In the rows, zero is written as 100.
Facts:
z_308 {Φ=z_669, ε=z_843, ψ=z_565 z_148 z_550, Θ=fludel}
z_713 {Φ=z_824, ψ=z_308, Θ=skozul}
z_656 {Φ=z_855, ε=z_141, ψ=z_148, Θ=grudre}
z_957 {Φ=z_471 z_454, ε=z_410, ψ=z_489 z_588 z_565 z_331, Θ=rogistom}
z_439 {Φ=z_471 z_831, ψ=z_34, Θ=fludel}
z_228 {ε=z_883, ψ=z_565 z_415 z_696, Θ=rogistom}
z_403 {Φ=z_478, ε=z_23, Θ=rogistom}
z_142 {Θ=grudre}
z_154 {Φ=z_801 z_86, ε=z_114, Θ=greval}
z_454 {Φ=z_471, ψ=z_489 z_778 z_708, Θ=fludel}
z_352 {ε=z_708, ψ=z_148, Θ=rogistom}
z_585 {Φ=z_273, Θ=greval}
z_767 {Θ=grudre}
z_433 {Φ=z_699, ε=z_86, Θ=fludel}
z_366 {Φ=z_471 z_454, Θ=fludel}
z_977 {Φ=z_456, ψ=z_352 z_656, Θ=rogistom}
z_166 {Φ=z_512, Θ=greval}
z_974 {Φ=z_929 z_117 z_214 z_471, ε=z_403, Θ=brika}
z_471 {ψ=z_550, Θ=grudre}
z_545 {Φ=z_24, ε=z_289, ψ=z_148, Θ=brika}
z_34 {Φ=z_166, ψ=z_489 z_148 z_956, Θ=brika}
z_236 {Φ=z_622, Θ=greval}
z_456 {Φ=z_824, Θ=grudre}
z_141 {ε=z_710, ψ=z_489, Θ=ziper}
z_929 {Φ=z_3 z_454 z_142, Θ=brika}
z_592 {Φ=z_444, ε=z_331, ψ=z_69 z_289, Θ=greval}
z_934 {Φ=z_471, Θ=greval}
z_134 {Φ=z_936, ε=z_587, Θ=ziper}
z_654 {ε=z_137, ψ=z_148, Θ=grudre}
z_512 {Φ=z_454, Θ=skozul}
z_772 {Φ=z_499, Θ=grudre}
z_117 {ψ=z_489, Θ=rogistom}
z_122 {Φ=z_984, ψ=z_489, Θ=rogistom}
z_16 {Φ=z_824 z_660 z_957 z_831, ε=z_936, Θ=greval}
z_570 {Φ=z_676 z_471 z_957, ε=z_656, Θ=ziper}
z_5 {Φ=z_471, ε=z_107, Θ=ziper}
z_114 {Φ=z_471 z_914, ε=z_835, Θ=rogistom}
z_831 {Φ=z_471, ψ=z_561 z_385, Θ=fludel}
z_605 {Φ=z_331, ψ=z_565, Θ=rogistom}
z_914 {Φ=z_857 z_984, Θ=ziper}
z_493 {Φ=z_957 z_410 z_952, Θ=fludel}
z_409 {Φ=z_467 z_857 z_957 z_984, ψ=z_415, Θ=greval}
z_573 {Φ=z_350, ψ=z_946, Θ=skozul}
z_506 {Θ=grudre}
z_317 {ε=z_669, Θ=rogistom}
z_562 {Φ=z_454, ε=z_632, ψ=z_69, Θ=brika}
z_24 {ε=z_359, ψ=z_148, Θ=ziper}
z_550 {Φ=z_994 z_471 z_957, ψ=z_565 z_279, Θ=brika}
z_940 {Φ=z_952 z_142, ψ=z_489 z_69 z_565, Θ=ziper}
z_616 {Φ=z_454, ε=z_308, ψ=z_117, Θ=brika}
z_3 {Φ=z_957 z_914, ε=z_685, ψ=z_489, Θ=fludel}
z_824 {Φ=z_471, Θ=skozul}
z_952 {ε=z_52, ψ=z_681, Θ=ziper}
z_350 {Φ=z_737, ψ=z_279, Θ=rogistom}
z_718 {Φ=z_929, ψ=z_308, Θ=greval}
z_86 {ε=z_146, Θ=skozul}
z_936 {Φ=z_366 z_471, ε=z_5, Θ=greval}
z_146 {Φ=z_331 z_632, ε=z_471, Θ=skozul}
z_822 {Φ=z_23, ε=z_592, Θ=grudre}
z_910 {Φ=z_121 z_940, ψ=z_385, Θ=ziper}
z_551 {Φ=z_857 z_984, Θ=ziper}
z_572 {Φ=z_696, ψ=z_52 z_471, Θ=fludel}
z_410 {ε=z_134, ψ=z_489, Θ=skozul}
z_489 {Θ=skozul}
z_84 {Φ=z_350, ψ=z_767 z_572 z_934, Θ=fludel}
z_315 {ε=z_929, Θ=greval}
z_148 {Φ=z_551, ψ=z_489, Θ=fludel}
z_946 {Φ=z_454, Θ=fludel}
z_622 {Φ=z_454 z_984, ε=z_660, Θ=brika}
z_778 {Φ=z_660 z_337, ψ=z_409, Θ=grudre}
z_809 {Φ=z_350, ψ=z_489, Θ=greval}
z_710 {ψ=z_489, Θ=fludel}
z_994 {Φ=z_454, ε=z_737, Θ=greval}
z_567 {Φ=z_189, ε=z_313, Θ=ziper}
z_478 {Φ=z_572 z_737 z_142, ε=z_567, Θ=grudre}
z_737 {ε=z_858, Θ=greval}
z_72 {Φ=z_380, ψ=z_767, Θ=greval}
z_69 {Φ=z_471, ε=z_562, ψ=z_489, Θ=grudre}
z_380 {Φ=z_134, Θ=fludel}
z_467 {Φ=z_211 z_718 z_471, ε=z_487, Θ=fludel}
z_446 {ε=z_681, Θ=grudre}
z_857 {Φ=z_936, ψ=z_489, Θ=grudre}
z_747 {Φ=z_512 z_454, ε=z_148, Θ=greval}
z_883 {Φ=z_688 z_588 z_622, Θ=rogistom}
z_338 {ε=z_3, ψ=z_211, Θ=ziper}
z_588 {Φ=z_824, ψ=z_946 z_289, Θ=greval}
z_177 {Φ=z_214 z_471, ε=z_588, Θ=rogistom}
z_23 {Φ=z_984, ε=z_363, Θ=skozul}
z_289 {Φ=z_936, ψ=z_565, Θ=ziper}
z_415 {Φ=z_699, ψ=z_489 z_148, Θ=rogistom}
z_696 {Φ=z_471, ε=z_338, Θ=greval}
z_385 {Φ=z_117 z_934, ε=z_315, Θ=fludel}
z_363 {Φ=z_551 z_994 z_957, ε=z_433, Θ=grudre}
z_827 {Φ=z_5 z_154, ψ=z_587, Θ=grudre}
z_801 {Φ=z_573, ε=z_189, Θ=fludel}
z_688 {ψ=z_760, Θ=grudre}
z_331 {Φ=z_83, ε=z_940, Θ=fludel}
z_565 {ψ=z_489, Θ=brika}
z_273 {Φ=z_117, Θ=ziper}
z_83 {Φ=z_471 z_410 z_831, ψ=z_489, Θ=fludel}
z_669 {Φ=z_83 z_471 z_914, Θ=greval}
z_444 {Φ=z_669, ε=z_984, ψ=z_117 z_567, Θ=fludel}
z_513 {Φ=z_3 z_984, ε=z_809, Θ=ziper}
z_452 {Φ=z_824 z_513 z_984, Θ=grudre}
z_561 {Φ=z_471, ε=z_236, ψ=z_489 z_415 z_696 z_279, Θ=greval}
z_760 {Φ=z_681, ψ=z_592, Θ=greval}
z_487 {Φ=z_513 z_573, Θ=rogistom}
z_984 {Φ=z_471, ε=z_16, ψ=z_489, Θ=skozul}
z_447 {Φ=z_471 z_226, ε=z_499, ψ=z_415, Θ=grudre}
z_956 {Φ=z_994 z_681, ψ=z_148, Θ=brika}
z_843 {ε=z_747, Θ=rogistom}
z_107 {Φ=z_366 z_5 z_984, Θ=fludel}
z_708 {Φ=z_471 z_957, ε=z_228, Θ=ziper}
z_587 {Φ=z_824 z_831 z_142, ε=z_337, Θ=greval}
z_211 {Φ=z_681, ε=z_718, Θ=ziper}
z_685 {Φ=z_273 z_860, Θ=greval}
z_891 {Φ=z_489 z_801 z_16, ε=z_713, Θ=greval}
z_225 {Φ=z_279, ψ=z_696, Θ=fludel}
z_958 {Φ=z_857 z_471, Θ=greval}
z_279 {Φ=z_506 z_148 z_454 z_831, ε=z_767, Θ=greval}
z_860 {Φ=z_616 z_831, Θ=brika}
z_858 {Φ=z_632, ε=z_857, Θ=fludel}
z_337 {Φ=z_512 z_696 z_957 z_831, ψ=z_489, Θ=greval}
z_632 {Φ=z_506 z_471 z_957, ψ=z_489 z_289, Θ=fludel}
z_699 {Φ=z_713, ε=z_121, Θ=ziper}
z_226 {Φ=z_454, Θ=grudre}
z_660 {Φ=z_471, Θ=fludel}
z_986 {Φ=z_958, ε=z_801, Θ=skozul}
z_855 {Φ=z_952, ε=z_891, ψ=z_142, Θ=rogistom}
z_499 {Φ=z_410, Θ=skozul}
z_121 {ε=z_986, Θ=ziper}
z_189 {Θ=grudre}
z_313 {Φ=z_493 z_471 z_984, ψ=z_415 z_778, Θ=fludel}
z_359 {Φ=z_366 z_616 z_831, ε=z_317, Θ=fludel}
z_27 {Φ=z_315, ε=z_366, ψ=z_489 z_760, Θ=skozul}
z_835 {Φ=z_676, Θ=grudre}
z_52 {Φ=z_166 z_994 z_72, ε=z_616, Θ=ziper}
z_532 {Φ=z_588, ε=z_380, ψ=z_512 z_585, Θ=ziper}
z_214 {Θ=grudre}
z_676 {Φ=z_471, ε=z_478, Θ=skozul}
z_681 {Φ=z_366 z_936, Θ=brika}
z_137 {Φ=z_616 z_454 z_27 z_226, Θ=greval}

Known rows:
105 93 100 85 102 94 104 101 104 109 102 93 102 96 83 102 100 80 111 95 103 101 100 103 89 118 103 93 111 90 106 103 98 103: z_385
94 107 103 99 99 92 91 92 95 100 96 98 103 98 101 97 100 99 104 103 97 104 104 103 95 112 102 107 106 96 106 100 99 99: z_910
104 84 99 95 102 106 105 116 103 102 114 93 99 97 95 110 92 84 112 91 105 116 94 109 95 128 83 108 113 91 113 104 98 114: z_994
96 108 103 105 100 97 92 100 93 98 93 100 95 97 106 98 94 115 106 99 94 112 102 113 98 112 93 111 101 96 106 97 91 110: z_409
95 94 102 85 108 104 85 88 102 105 95 101 90 105 104 104 104 88 109 119 102 107 104 93 110 109 96 112 95 93 101 92 104 91: z_454
106 101 95 93 97 98 90 92 112 107 97 90 99 105 88 100 95 95 117 103 94 117 102 107 98 120 95 110 105 83 114 92 100 102: z_447
97 102 111 90 109 103 97 115 90 106 103 103 88 90 98 101 85 92 102 95 106 105 97 99 98 100 90 95 103 104 102 101 93 104: z_114
94 110 98 105 99 95 96 88 97 104 97 101 102 101 95 97 97 97 105 106 94 104 104 106 97 113 101 112 102 87 110 97 99 101: z_827
92 106 100 105 101 96 104 95 93 107 104 104 104 97 91 102 91 83 103 97 102 97 103 105 96 110 101 105 107 85 111 103 101 102: z_478
81 111 108 110 105 100 102 105 76 100 102 111 99 88 105 103 85 95 97 95 105 95 102 103 100 100 93 109 102 98 108 109 98 107: z_236
95 110 98 105 96 95 95 86 99 101 98 100 103 102 95 98 97 100 106 106 96 105 105 108 96 113 101 114 103 89 109 95 98 101: z_778
84 119 106 112 100 96 91 94 83 97 99 109 101 94 112 96 89 111 98 104 96 106 99 106 99 103 94 116 101 104 105 102 96 105: z_718
130 83 74 60 97 86 129 102 128 91 82 105 93 59 83 105 86 73 107 65 87 111 46 96 83 64 96 146 57 92 127 105 78 93: z_974
91 101 107 99 100 93 100 100 88 106 101 99 103 95 94 101 94 86 104 96 105 93 104 100 92 111 102 97 108 92 107 106 102 103: z_134
94 103 104 91 104 94 104 96 93 105 100 103 99 93 89 99 96 81 105 99 106 92 101 98 94 108 105 99 104 96 101 104 100 100: z_493
98 113 113 100 108 101 91 113 87 106 116 109 97 97 107 105 93 95 92 98 114 104 100 100 98 115 97 83 114 98 97 104 88 103: z_843
96 111 98 103 101 98 103 94 96 103 104 106 104 92 88 108 99 85 96 93 103 102 107 102 98 110 102 105 107 80 111 105 96 99: z_214
108 102 104 97 100 94 80 97 107 110 108 92 106 110 96 102 110 99 107 102 100 114 108 107 95 135 103 87 122 81 104 97 96 102: z_952
107 100 94 96 99 98 104 101 105 108 105 96 104 96 80 111 102 83 104 90 100 109 104 108 95 118 100 101 113 78 114 102 95 102: z_446

Rows:
No name comes twice in this set of rows, the named rows included.
104 93 101 83 102 98 101 101 105 112 100 92 97 98 82 103 95 77 113 96 101 100 100 99 93 115 98 94 106 90 106 100 100 102 -> z_467
80 118 112 102 107 93 101 92 79 102 96 114 94 98 99 95 94 82 96 104 112 79 107 96 97 102 106 101 100 96 96 105 103 100 -> z_107
83 118 108 106 98 87 86 81 87 94 92 105 104 96 107 91 96 113 99 111 106 100 107 102 93 106 104 117 101 101 101 97 100 99 -> z_289
87 108 112 96 107 99 88 98 89 111 98 98 96 97 91 102 88 82 105 96 107 98 107 93 100 106 94 97 106 88 107 102 106 101 -> z_5
105 90 100 91 116 102 86 106 97 103 101 108 96 96 120 116 109 113 94 116 90 112 101 100 106 97 107 97 98 100 99 100 80 89 -> z_117
84 108 73 94 100 107 128 80 97 76 58 91 96 63 54 102 104 107 90 105 68 116 131 102 113 73 84 141 84 128 105 110 92 91 -> z_471
89 105 113 102 103 95 92 100 87 111 109 99 102 104 97 100 94 84 106 99 111 96 109 101 93 123 102 89 118 86 104 104 105 106 -> z_52
102 85 105 92 115 103 91 110 91 103 91 107 85 100 120 110 105 110 104 114 90 103 101 108 105 96 106 97 91 98 99 96 84 98 -> z_122
82 112 116 101 103 92 97 92 80 98 96 107 98 92 99 96 96 80 91 99 108 84 107 89 95 99 106 103 105 102 100 107 104 94 -> z_499
98 91 99 95 110 96 81 92 97 106 95 104 102 102 114 116 114 104 98 115 88 105 109 98 107 105 114 100 101 85 104 101 95 87 -> z_141
84 119 114 103 99 88 87 84 82 94 94 104 99 97 107 88 99 97 94 111 100 93 106 94 91 101 109 107 103 109 98 99 101 90 -> z_713
106 112 89 99 96 101 95 92 109 105 98 96 97 109 94 102 111 83 106 98 62 114 96 108 104 129 99 102 107 87 116 107 91 94 -> z_654
98 116 96 104 98 94 94 88 100 101 99 104 105 100 94 103 105 101 97 102 96 109 106 106 99 112 104 109 105 85 108 98 93 95 -> z_688

The same things again, as new rows of numbers:
Known rows:
88 81 95 112 77 91 85 134 102 91 112 78 117 127 103 90 102 104 133 90 128 120 93 95 114 100 112 99 100 94 95 119 101 82 101 114 119 103 93 83 116 112: z_681
113 95 113 111 95 82 106 119 90 95 108 86 105 130 87 97 105 87 118 92 137 145 102 102 106 115 112 110 102 96 106 102 90 90 101 92 101 116 99 100 121 109: z_107
125 107 146 104 90 85 114 80 90 111 101 116 97 104 89 115 94 103 77 86 93 109 98 98 119 119 94 97 107 100 122 80 96 106 103 96 100 92 113 101 119 93: z_454
113 107 110 116 96 90 102 96 98 97 96 112 105 122 74 109 89 94 73 100 110 136 104 108 96 126 105 100 103 104 78 59 116 103 98 79 121 89 101 115 115 98: z_308
125 109 124 102 93 76 119 95 95 97 100 99 92 121 85 113 98 92 80 95 107 134 100 109 112 118 99 95 113 96 116 91 89 100 110 91 119 118 106 102 109 104: z_313
91 101 71 120 91 99 85 95 98 111 77 100 125 104 100 90 102 86 84 112 127 102 96 102 106 76 104 94 109 87 92 110 120 85 112 106 81 94 91 84 105 95: z_72
100 91 88 112 97 105 95 78 93 113 79 135 114 94 102 94 87 104 54 99 84 86 92 92 119 70 94 90 121 97 85 75 117 104 115 108 98 73 97 101 114 99: z_561
88 81 90 131 100 117 88 89 93 108 88 113 129 95 108 79 103 107 112 107 111 83 90 80 115 69 98 102 102 98 76 95 112 93 104 109 64 77 93 96 124 101: z_154
84 76 75 114 96 106 93 115 84 96 95 101 116 123 99 73 98 97 121 97 126 114 92 86 113 65 110 102 110 96 83 105 105 89 113 112 77 87 89 96 124 107: z_587
89 84 88 117 98 105 90 107 84 102 89 106 119 110 98 75 98 104 115 99 125 110 94 89 119 68 109 99 109 95 91 106 120 85 113 111 77 88 91 93 116 97: z_16
92 81 78 105 97 92 94 115 92 92 94 90 111 124 97 78 106 89 109 97 130 123 93 96 120 71 109 96 120 93 105 121 104 80 123 116 81 113 86 93 114 105: z_236
97 92 97 119 82 102 83 116 92 112 95 99 124 110 100 91 101 98 113 97 118 104 94 90 115 79 106 98 95 98 100 107 108 85 102 107 89 99 105 90 124 111: z_226
98 83 86 123 86 102 91 107 87 105 96 102 122 110 99 90 98 100 115 91 125 112 96 96 114 74 100 95 98 97 95 105 105 88 102 105 90 101 102 97 121 111: z_452
101 89 96 118 80 102 89 110 90 107 96 100 124 110 96 91 97 101 117 95 122 109 92 94 112 80 104 97 96 100 92 106 108 87 104 109 91 99 104 92 120 111: z_456
99 97 109 132 91 101 75 111 106 101 110 94 110 124 85 100 103 109 139 85 123 126 97 93 117 118 103 102 85 106 95 92 119 81 87 95 109 95 106 101 119 103: z_843
80 54 144 117 110 106 65 111 66 85 128 85 133 100 65 121 92 99 92 76 104 122 77 114 135 70 134 106 105 109 82 95 63 107 85 123 116 67 156 93 123 104: z_567
104 104 127 122 83 99 85 112 101 113 105 95 118 108 94 91 100 104 127 96 125 109 93 85 108 119 110 111 80 98 94 101 118 93 93 107 95 89 115 85 123 96: z_121
114 99 140 105 85 88 118 92 95 105 113 106 95 102 95 107 88 115 88 84 82 106 95 95 125 113 96 96 111 106 110 77 101 105 108 109 122 90 121 97 119 102: z_141
114 115 120 124 80 99 99 80 105 119 89 119 116 87 101 107 91 113 78 104 87 83 98 90 101 127 95 96 89 101 86 70 123 106 91 95 109 71 107 97 116 97: z_24

Rows:
No name comes twice in this set of rows, the named rows included.
107 83 98 117 84 107 92 116 85 106 104 117 123 110 90 99 89 102 91 97 116 107 93 77 93 112 107 117 80 105 67 69 88 122 76 87 98 65 105 115 141 109 -> z_385
99 76 102 108 85 114 100 107 84 103 103 128 114 107 100 88 77 118 93 87 80 92 88 78 116 76 100 96 106 114 77 64 102 110 104 118 112 61 118 113 139 115 -> z_69
90 74 94 99 92 101 105 107 84 94 98 113 103 119 98 74 87 104 99 89 101 104 89 81 131 63 102 98 124 103 94 90 100 103 119 123 97 80 97 99 128 104 -> z_760
106 79 112 102 87 98 107 128 84 98 120 104 109 125 89 90 90 97 107 90 113 123 92 83 103 106 110 115 91 108 87 76 75 115 89 102 106 83 105 114 140 112 -> z_946
84 82 105 99 71 99 102 131 103 86 117 97 112 116 99 92 81 107 92 101 82 97 90 84 106 108 106 98 105 105 59 79 103 108 105 125 150 69 108 100 120 112 -> z_565
95 85 120 101 108 84 149 76 90 69 96 93 91 109 104 77 95 109 94 104 80 113 94 101 136 64 90 79 145 98 105 89 88 92 142 123 106 118 97 109 105 107 -> z_809
91 97 83 116 73 94 94 108 106 95 97 99 120 108 102 108 92 99 78 104 99 100 94 103 109 114 99 91 106 96 76 86 111 98 100 105 143 85 89 93 105 107 -> z_550
103 105 124 133 86 92 114 87 110 93 95 93 120 94 99 109 102 106 102 112 96 98 99 106 102 126 91 93 96 99 83 86 96 92 96 92 124 112 107 103 106 111 -> z_350
114 101 130 127 87 102 96 76 103 121 99 126 104 93 99 122 89 123 79 82 76 79 93 89 129 117 87 90 100 109 112 67 113 106 90 101 109 70 120 100 118 99 -> z_957
97 102 117 87 88 88 119 124 98 76 113 86 99 143 63 88 87 88 99 106 109 155 97 96 89 137 115 110 106 104 67 69 105 105 103 92 146 100 108 118 123 98 -> z_148
116 110 144 97 85 77 122 88 100 99 109 98 88 111 92 108 93 104 92 93 91 117 98 107 130 116 97 89 120 97 128 92 106 99 119 113 125 112 117 89 109 97 -> z_940
102 85 103 114 85 93 95 97 102 99 111 113 101 111 110 106 94 119 91 75 84 95 93 98 139 106 97 87 116 100 109 92 106 95 104 116 123 81 102 89 111 106 -> z_562
96 94 91 117 79 93 94 102 104 97 100 106 115 109 105 108 92 107 78 98 91 98 94 101 117 110 100 89 110 98 85 88 106 98 102 108 136 87 97 92 109 110 -> z_956
110 103 114 119 85 91 96 103 98 110 99 102 116 105 96 108 101 98 100 95 112 107 99 99 109 110 103 100 93 97 105 98 106 94 93 100 105 96 104 92 115 104 -> z_910
98 82 110 116 38 91 125 95 86 166 111 101 171 80 140 110 102 68 116 91 79 32 52 71 104 39 84 107 104 49 101 123 30 104 62 105 120 58 63 58 106 133 -> z_974

